Each row is followed by its class.
10,54,27,47,-6,47,4,-13,20,18,-14,-41,-10,0,29,-20,46,29,-27,-29,-12,3,60,18,-3,-39,-16,-71,37,37,28,-39,0,33,-46,-23,45,-3,-16,-54,-5,-21,-8,14
S
5,51,36,28,-9,35,31,-14,14,15,-31,-33,-19,-16,24,-13,43,23,-33,-25,-3,-3,47,18,-27,-37,-14,-63,38,19,22,-21,-1,26,-38,-33,38,0,-12,-61,3,-12,-3,33
R
-14,-82,-31,56,-9,-1,-24,-5,21,-8,35,13,0,36,-1,-17,2,9,15,-96,-2,17,66,-24,62,2,-18,10,-3,-71,-21,4,97,51,-15,50,27,13,-14,4,16,31,5,-42
N
-4,-63,27,-46,52,-33,-22,34,-11,-22,-58,-7,11,-65,3,26,-20,-4,-58,0,-17,33,21,-30,25,26,16,-7,2,19,55,26,79,36,-61,36,53,-16,27,-48,11,-11,15,-19
V
10,61,16,32,-10,50,12,-20,0,10,-7,-41,-11,-13,27,-20,43,23,-28,-29,-5,20,50,14,-23,-45,-24,-58,29,62,17,-32,-11,17,-54,-45,51,-8,-18,-47,-7,-18,-4,30
Q
17,46,8,19,-11,34,8,1,17,32,-25,-33,-10,7,2,-17,50,10,-23,-14,-5,22,27,12,-44,-23,-3,-66,29,9,3,-19,-12,25,-42,-35,49,-9,-5,-44,6,-5,-11,40
R
22,56,31,35,-15,46,8,-11,14,15,-8,-34,-18,1,39,-26,50,24,-28,-24,2,-8,51,19,-6,-35,-14,-71,47,27,23,-25,-4,18,-40,-30,54,8,-27,-59,-2,-16,-11,37
N
-19,15,14,-59,-29,15,10,-27,-30,48,32,-66,-30,-2,-71,-24,32,-6,62,-80,-11,1,4,9,-79,-76,-22,39,-67,5,26,0,8,40,-90,-54,-37,-38,40,28,-35,5,38,-98
Q
-20,-48,31,-42,40,-29,-9,36,-4,-15,-48,-33,12,-51,10,23,-17,11,-57,-10,-17,49,22,-37,21,35,0,9,15,33,69,12,83,33,-48,42,42,-21,30,-50,2,-4,21,-19
S
7,58,26,33,-7,43,13,-24,9,10,-15,-15,-13,-18,24,-18,45,17,-23,-29,-12,1,47,17,0,-31,-23,-72,34,17,6,-27,-5,28,-48,-32,54,1,-31,-62,9,-21,-16,34
M
10,40,12,27,-13,33,2,1,16,32,-28,-30,-5,0,-4,-15,53,15,-23,-9,-10,19,19,14,-36,-29,2,-70,31,9,3,-19,-3,22,-39,-33,43,-5,-7,-40,2,-11,-16,30
R
23,-61,-20,36,-3,6,0,4,-14,-12,34,-2,16,25,8,-42,7,1,-3,-86,29,20,40,-13,53,-17,-32,-3,-6,-45,-37,-8,77,43,-11,57,44,-12,-27,13,4,35,-22,-42
X
-25,-68,21,-78,48,-55,-4,24,-13,-2,-62,5,5,-47,-34,42,-12,-14,-41,-7,-37,47,-5,-50,-1,23,16,13,9,26,61,43,72,35,-47,31,10,-22,39,-63,28,6,51,-16
R
-4,47,1,19,-9,34,23,0,14,39,-21,-32,-14,-7,-7,-12,46,8,-28,-17,-26,23,27,-1,-35,-30,-13,-75,14,-13,-2,-14,-4,27,-43,-32,38,5,5,-50,3,-22,-10,30
W
-17,-53,28,-57,45,-32,-10,27,-21,-18,-57,-7,10,-55,7,32,-14,0,-60,-19,-16,42,14,-49,27,35,3,-1,4,14,55,36,77,38,-49,33,39,-12,24,-57,10,-5,18,-9
X
-28,37,-4,-67,-43,-13,13,-34,-14,29,22,-65,-40,14,-79,-14,32,3,89,-58,-26,-30,-1,-11,-100,-48,0,58,-42,-9,28,-15,-9,1,-58,-55,-91,-22,46,8,-6,28,56,-72
M
-11,48,-1,-59,-45,-5,0,-26,-5,26,29,-77,-48,31,-64,-39,39,3,74,-57,-19,-30,-1,0,-103,-45,6,65,-30,19,47,-26,-28,-2,-77,-49,-46,-33,31,1,-14,33,51,-74
M
-32,-67,8,-85,57,-68,-8,30,-21,-14,-65,0,-8,-61,-26,55,-12,-21,-45,-7,-39,45,-2,-53,1,41,9,17,-2,15,60,38,66,27,-51,38,16,-8,34,-69,34,-4,41,-4
M
3,20,25,-57,-40,10,1,-24,-19,44,42,-71,-38,15,-62,-27,36,-4,63,-69,6,-22,14,16,-79,-72,-17,30,-59,-14,42,2,11,28,-81,-50,-32,-35,22,24,-26,17,33,-94
N
-26,-71,16,-69,55,-61,-25,30,-19,-12,-59,4,-1,-58,-30,48,-9,-16,-45,-10,-41,56,3,-47,0,31,18,5,-2,20,57,31,65,33,-56,44,31,-18,31,-62,32,0,33,-6
M
18,57,23,22,-6,51,5,-23,5,13,-15,-29,-10,-3,29,-26,51,24,-27,-34,7,3,49,12,-12,-45,-14,-76,30,28,17,-25,-7,31,-47,-30,58,-2,-29,-54,5,-14,-20,26
X
-17,-50,15,-63,48,-26,-3,34,-7,-19,-44,-7,12,-66,-2,27,-23,-10,-53,-9,-20,36,11,-35,17,26,5,12,-3,3,50,30,78,33,-63,26,41,-19,30,-39,14,-4,21,-15
V
9,-60,-26,47,1,9,21,12,-16,-7,41,-1,15,28,1,-43,-8,-1,-5,-84,15,20,43,-20,45,-20,-47,-1,-14,-49,-38,-6,91,49,-1,47,46,-12,-8,13,7,30,-2,-47
W
-4,-76,-30,45,-6,-3,-29,2,15,-8,26,12,7,39,-18,-31,2,12,12,-106,-14,47,62,-39,63,-6,-12,0,-12,-51,-27,-1,85,55,-31,45,34,6,-7,-8,12,37,3,-45
X
12,60,17,47,-9,55,17,-26,8,11,-16,-28,-17,-1,26,-29,40,21,-32,-27,-3,2,54,10,-12,-37,-24,-71,38,25,8,-30,-5,27,-39,-33,64,-6,-19,-54,0,-17,-3,24
W
-26,-47,25,-59,51,-32,1,24,-10,-17,-50,-17,7,-52,-6,30,-34,-3,-56,-9,-32,42,18,-53,9,40,-7,8,-5,18,54,30,70,32,-39,18,34,-16,41,-58,14,-4,33,-12
W
-10,30,14,-68,-31,8,23,-30,-30,46,29,-51,-34,-2,-72,-20,36,-12,65,-77,1,-21,3,11,-85,-60,-26,39,-68,-31,27,-3,11,32,-77,-37,-37,-33,17,24,-20,9,38,-94
M
-1,43,16,31,-6,47,27,-24,-4,14,-16,-26,-7,-25,33,-12,49,15,-27,-33,-5,4,51,11,-7,-46,-26,-75,33,32,8,-25,2,31,-46,-37,44,4,-19,-58,5,-21,-13,28
Q
-4,-48,39,-52,40,-26,-27,29,-12,-14,-43,-20,5,-51,14,26,-11,0,-65,-12,-4,33,26,-32,15,30,2,0,11,14,69,28,70,39,-51,37,69,-19,29,-47,4,-6,22,-16
N
-29,48,-5,-86,-42,-13,13,-39,-11,33,19,-62,-47,12,-79,-17,34,-6,76,-66,-20,-20,-1,-8,-106,-51,-1,67,-49,-18,38,-12,-16,0,-76,-60,-70,-26,43,10,-5,25,54,-75
M
1,-75,-19,51,-6,9,-45,-2,21,-9,32,18,-1,42,-15,-45,8,16,13,-111,-7,38,62,-32,66,-1,-13,2,-14,-47,-21,6,73,61,-52,35,52,-4,-27,-4,0,35,-8,-50
X
15,63,21,27,-14,52,15,-22,7,15,-17,-29,-13,-6,26,-24,51,24,-26,-36,4,-4,47,13,-8,-45,-16,-74,35,20,13,-20,-5,30,-42,-31,47,0,-28,-57,-4,-17,-18,25
X
-26,42,-4,-79,-44,-25,36,-30,-8,38,24,-65,-43,34,-81,-18,26,0,75,-50,-24,-9,-2,-10,-114,-53,11,72,-39,-11,30,-7,-24,-7,-62,-65,-93,-19,61,7,-8,38,61,-70
R
-11,-55,29,-62,42,-43,-15,23,-22,-18,-62,-9,10,-51,0,32,-18,-5,-61,-12,-18,45,13,-49,17,35,7,2,4,9,51,29,61,35,-47,32,39,-16,25,-54,20,-2,23,-9
X
-1,43,20,30,-6,46,15,-25,0,12,-16,-31,-10,-23,31,-17,42,17,-30,-31,-8,15,45,10,-4,-44,-26,-67,28,38,8,-25,0,29,-55,-43,53,4,-16,-49,-3,-25,-14,29
Q
-36,-66,14,-84,49,-58,3,23,-22,-2,-41,-9,2,-53,-24,51,-15,-19,-39,-5,-37,58,-1,-49,7,20,3,14,-9,8,58,40,68,25,-48,27,3,-1,43,-58,36,-5,43,-21
N
21,45,-5,34,-4,40,-16,10,16,29,-14,-34,-2,4,0,-28,47,7,-23,-10,-17,23,23,17,-31,-29,3,-72,14,22,3,-26,-10,20,-57,-26,65,-5,-8,-40,7,-21,-14,28
V
-11,-74,-32,47,-8,-6,-27,-5,15,-16,27,17,7,28,-26,-24,-10,8,26,-90,-16,39,56,-33,53,8,-16,20,-19,-57,-35,-5,86,48,-28,38,30,3,-9,6,13,34,14,-49
M
-10,-78,-37,61,-5,12,-38,2,10,-10,36,6,12,35,-12,-39,8,16,19,-109,0,51,70,-29,49,-9,-17,3,-1,-18,-31,-7,95,58,-37,40,61,-15,-10,17,6,29,5,-43
Q
16,59,25,24,-6,39,-1,-18,5,10,-16,-28,-16,-7,26,-23,48,25,-18,-31,-6,-1,54,12,-21,-34,-24,-72,28,37,21,-27,-2,26,-56,-33,64,-3,-27,-59,10,-21,-5,40
M
2,-69,-32,55,-7,0,-43,-3,19,-17,27,17,10,35,-30,-25,6,10,18,-88,-4,30,61,-28,51,3,-12,9,-16,-41,-25,-6,83,54,-22,45,42,-9,-12,13,8,32,4,-48
M
-7,30,23,-50,-24,20,6,-32,-25,45,32,-57,-44,4,-61,-25,33,-2,45,-75,0,-19,18,12,-82,-71,-25,19,-66,-19,40,-7,8,30,-91,-41,-17,-37,21,17,-35,11,20,-92
W
8,-65,-18,54,-1,0,13,14,-4,-14,36,-13,12,26,-2,-37,-2,10,3,-89,12,32,49,-17,55,-12,-37,8,0,-38,-32,-14,87,47,-15,49,24,-14,-10,5,-3,39,-2,-42
S
-4,-48,26,-57,46,-28,-21,34,-10,-15,-48,-9,7,-47,-7,20,-17,-10,-59,-13,-27,46,10,-30,20,27,16,9,0,28,56,23,78,34,-78,27,53,-20,24,-43,-2,-5,21,-9
V
-35,36,-6,-76,-49,-25,28,-33,-16,28,19,-72,-47,18,-79,-12,25,-3,82,-57,-32,-20,-4,-14,-99,-42,-5,70,-47,-11,31,-16,-14,-6,-67,-51,-96,-16,50,1,-2,26,64,-59
M
-12,-47,37,-67,40,-27,-29,20,-24,-16,-52,-12,14,-51,3,17,-12,-3,-58,-24,-12,41,5,-44,22,27,9,9,9,28,58,25,75,34,-52,25,50,-26,22,-40,10,-4,15,-20
X
-18,-57,38,-70,42,-41,2,33,-9,-15,-46,-12,10,-59,0,40,-25,-4,-50,-6,-18,42,19,-39,14,35,1,4,0,-7,59,38,77,28,-43,21,32,-7,31,-50,16,2,26,-9
N
3,35,2,24,-10,25,14,4,15,39,-30,-24,-8,4,-11,-7,46,9,-11,-15,-21,23,26,6,-46,-25,4,-64,21,-4,-4,-9,-15,30,-39,-44,27,-3,2,-40,14,-13,1,25
R
-38,45,1,-67,-46,-21,32,-27,-7,38,31,-90,-44,31,-65,-23,25,5,80,-58,-32,-13,-2,-7,-96,-48,-2,69,-35,-1,44,-22,-14,-7,-68,-55,-96,-19,52,-1,-12,28,51,-74
S
9,-60,-16,54,-1,0,7,16,-4,-14,36,-16,14,24,12,-39,-6,10,-3,-84,11,37,47,-15,57,-8,-44,6,-6,-35,-31,-19,88,33,-18,47,31,-7,-13,5,0,34,-7,-30
S
-21,46,1,-69,-45,-5,18,-33,-9,39,24,-76,-41,34,-87,-29,29,3,76,-51,-24,-19,2,-5,-107,-55,-1,51,-38,4,43,-13,-14,-2,-63,-54,-70,-31,48,5,-25,24,51,-86
W
-19,-48,29,-54,41,-31,11,23,-17,-9,-57,-8,13,-40,-6,28,-18,-9,-52,-10,-16,43,8,-38,12,32,5,16,8,24,54,28,76,42,-40,24,40,-18,36,-42,12,-3,40,-24
R
-17,32,21,-49,-27,13,10,-21,-14,45,43,-75,-32,20,-69,-25,32,2,63,-83,-9,-8,16,17,-78,-65,-24,37,-56,-10,50,-10,8,39,-81,-41,-36,-40,33,19,-37,14,29,-107
S
-3,48,-1,17,-14,36,15,-7,15,34,-15,-32,-19,-6,7,2,49,7,-15,-21,-8,19,33,4,-31,-19,-3,-63,20,-19,0,-11,-4,17,-36,-36,26,16,-5,-40,7,-21,-11,39
N
-18,39,3,-66,-52,-11,6,-31,-8,40,32,-75,-50,33,-68,-22,39,4,77,-61,-18,-15,8,-2,-96,-54,5,56,-34,-12,42,-9,-14,-6,-77,-57,-71,-16,45,2,-15,29,52,-72
N
-23,-59,16,-74,54,-44,-10,25,-13,-6,-49,1,5,-46,-37,39,-14,-10,-48,-6,-40,43,5,-55,4,16,8,-1,1,20,66,34,78,36,-48,40,25,-21,42,-63,13,5,43,-27
W
-6,15,18,-46,-22,15,-4,-27,-20,34,31,-55,-34,0,-69,-25,26,-4,63,-65,-4,-20,10,21,-73,-73,-14,24,-76,-19,30,1,10,30,-99,-47,-28,-30,28,23,-31,7,26,-89
V
-35,38,-3,-69,-39,-14,32,-30,-6,34,27,-81,-41,18,-69,-14,23,1,77,-58,-27,-12,2,-6,-96,-59,4,71,-45,-9,46,-18,-16,-6,-61,-61,-100,-16,57,9,-16,32,49,-94
S
-24,-52,7,-78,52,-60,-16,28,-16,-12,-55,-4,-5,-50,-31,39,-1,-10,-43,2,-29,45,-7,-49,-13,32,18,19,-3,32,62,33,58,24,-60,38,26,-20,27,-60,31,0,41,-6
M
-3,-85,-27,57,0,-2,-38,18,23,-16,38,22,8,34,-18,-44,-9,13,20,-94,-19,24,62,-27,74,3,-9,5,-15,-56,-28,-4,91,54,-49,42,38,2,-5,-4,13,35,2,-46
V
-1,37,12,-72,-31,16,-11,-30,-21,48,31,-60,-30,10,-67,-28,37,1,62,-75,8,-10,0,10,-87,-82,-11,27,-70,-17,38,9,7,31,-88,-55,-24,-42,18,34,-29,11,16,-100
X
-25,-64,22,-67,45,-40,-3,26,-14,-21,-62,-15,6,-70,-2,40,-20,-1,-51,-12,-21,37,22,-49,10,48,-9,12,-3,10,52,30,81,35,-48,35,34,-9,23,-51,19,-13,27,-4
M
-8,-65,-38,58,-7,6,-31,-2,19,-10,26,19,3,30,-18,-32,8,4,7,-101,-7,36,55,-28,53,8,-17,20,-13,-51,-29,-8,82,55,-33,47,52,-6,-19,6,17,32,14,-45
M
16,64,25,31,-12,51,6,-26,11,8,-18,-35,-18,-3,25,-30,56,24,-34,-31,7,6,45,14,-12,-43,-15,-75,34,36,15,-22,-12,21,-51,-35,64,-3,-30,-56,-5,-20,-16,36
X
-34,-60,13,-85,61,-58,-3,29,-10,-4,-49,-7,3,-50,-26,55,-10,-14,-33,-8,-34,58,12,-60,7,26,11,-2,-6,11,70,34,80,38,-53,34,12,-12,50,-56,23,-2,40,-28
S
6,62,22,33,-7,40,15,-22,5,7,-20,-27,-15,-12,25,-19,48,23,-28,-37,-6,-1,50,13,-15,-33,-26,-65,30,31,12,-28,3,23,-41,-27,50,3,-26,-59,6,-24,-7,45
M
-34,-73,26,-52,47,-31,-3,19,-30,-16,-56,-5,12,-82,5,38,-22,-9,-53,-21,-21,54,17,-47,28,28,-10,1,0,15,35,31,84,38,-52,18,39,-11,33,-45,16,-15,26,-12
Q
-13,49,5,19,-5,37,28,-3,8,35,-9,-36,-3,-13,2,-5,46,14,-13,-31,-20,33,32,3,-26,-34,-14,-60,14,-6,4,-21,4,27,-44,-38,12,2,5,-40,4,-15,-17,15
S
31,-59,-23,67,-7,9,-8,16,-2,-13,38,-17,12,46,2,-57,-1,9,-9,-71,16,21,47,-12,41,-9,-35,-1,6,-15,-30,-18,79,40,-3,66,70,-21,-13,7,-11,35,5,-44
W
-15,-54,32,-55,50,-35,-14,24,-15,-22,-58,-3,8,-64,-3,35,-15,-5,-53,-16,-21,35,23,-40,15,44,-1,0,1,12,50,24,70,34,-45,37,47,-12,25,-52,11,-10,25,-6
M
-11,-51,23,-71,41,-31,-15,27,-17,-13,-51,-13,9,-53,-3,30,-13,-3,-50,-17,-13,45,12,-49,16,31,1,-3,-5,5,55,38,72,40,-55,21,41,-16,24,-50,10,0,11,-14
X
-8,33,12,-53,-25,14,10,-26,-25,40,38,-52,-33,-2,-72,-27,29,-6,51,-70,-10,-13,3,20,-72,-83,-13,38,-77,-15,36,2,9,23,-104,-53,-39,-29,29,25,-39,4,22,-104
V
-7,20,16,-55,-31,24,-1,-25,-24,42,31,-63,-30,-3,-58,-28,42,-6,61,-77,6,-12,10,16,-70,-73,-19,27,-55,15,42,-3,15,36,-91,-51,-15,-42,25,26,-41,8,20,-104
Q
-7,-75,-26,61,-8,2,-21,4,16,-9,31,14,7,44,-27,-28,-14,6,12,-90,-18,26,61,-34,67,3,-22,7,-18,-50,-29,-5,97,56,-17,36,25,-6,-7,9,7,29,14,-56
W
-3,25,18,-62,-32,13,8,-25,-20,44,39,-65,-36,8,-66,-20,33,-7,67,-70,14,-22,7,17,-85,-69,-11,39,-65,-24,43,6,10,28,-70,-44,-34,-35,26,29,-29,18,32,-107
N
7,-66,-24,48,3,2,12,18,-4,-11,50,-16,19,29,9,-43,-8,10,14,-87,19,27,50,-12,48,-10,-40,15,-9,-42,-32,-15,92,43,-5,49,29,-16,-15,20,10,39,-8,-53
S
5,-84,-28,57,0,5,-34,8,24,-13,29,14,8,33,-12,-43,0,11,11,-93,-12,34,68,-20,65,-6,-17,1,-18,-40,-23,-4,86,51,-57,47,51,1,-16,2,7,25,0,-45
V
1,-74,-17,72,-3,3,-51,14,26,-8,36,-5,11,56,-12,-42,4,23,10,-90,-15,45,63,-19,69,1,-12,6,3,-12,-2,-22,91,55,-39,56,54,-7,-8,2,-9,31,3,-61
S
-5,-71,-34,52,-1,3,-26,16,24,-10,36,20,8,32,-21,-40,-2,4,8,-95,-19,37,54,-22,68,-4,-12,13,-17,-55,-32,-3,90,53,-56,36,39,-3,-11,9,13,29,4,-45
V
-26,45,-2,-73,-40,-5,20,-30,-9,35,29,-77,-49,24,-76,-27,28,3,74,-50,-17,-26,-4,-11,-101,-54,-5,52,-44,-9,39,-13,-8,-4,-64,-55,-71,-23,56,4,-21,30,47,-78
W
-25,-64,34,-62,52,-33,-2,26,-14,-23,-56,-8,5,-77,-2,35,-28,-10,-50,-2,-25,37,8,-38,31,28,3,2,-17,1,45,22,81,31,-72,20,27,-5,34,-45,16,-9,18,-5
V
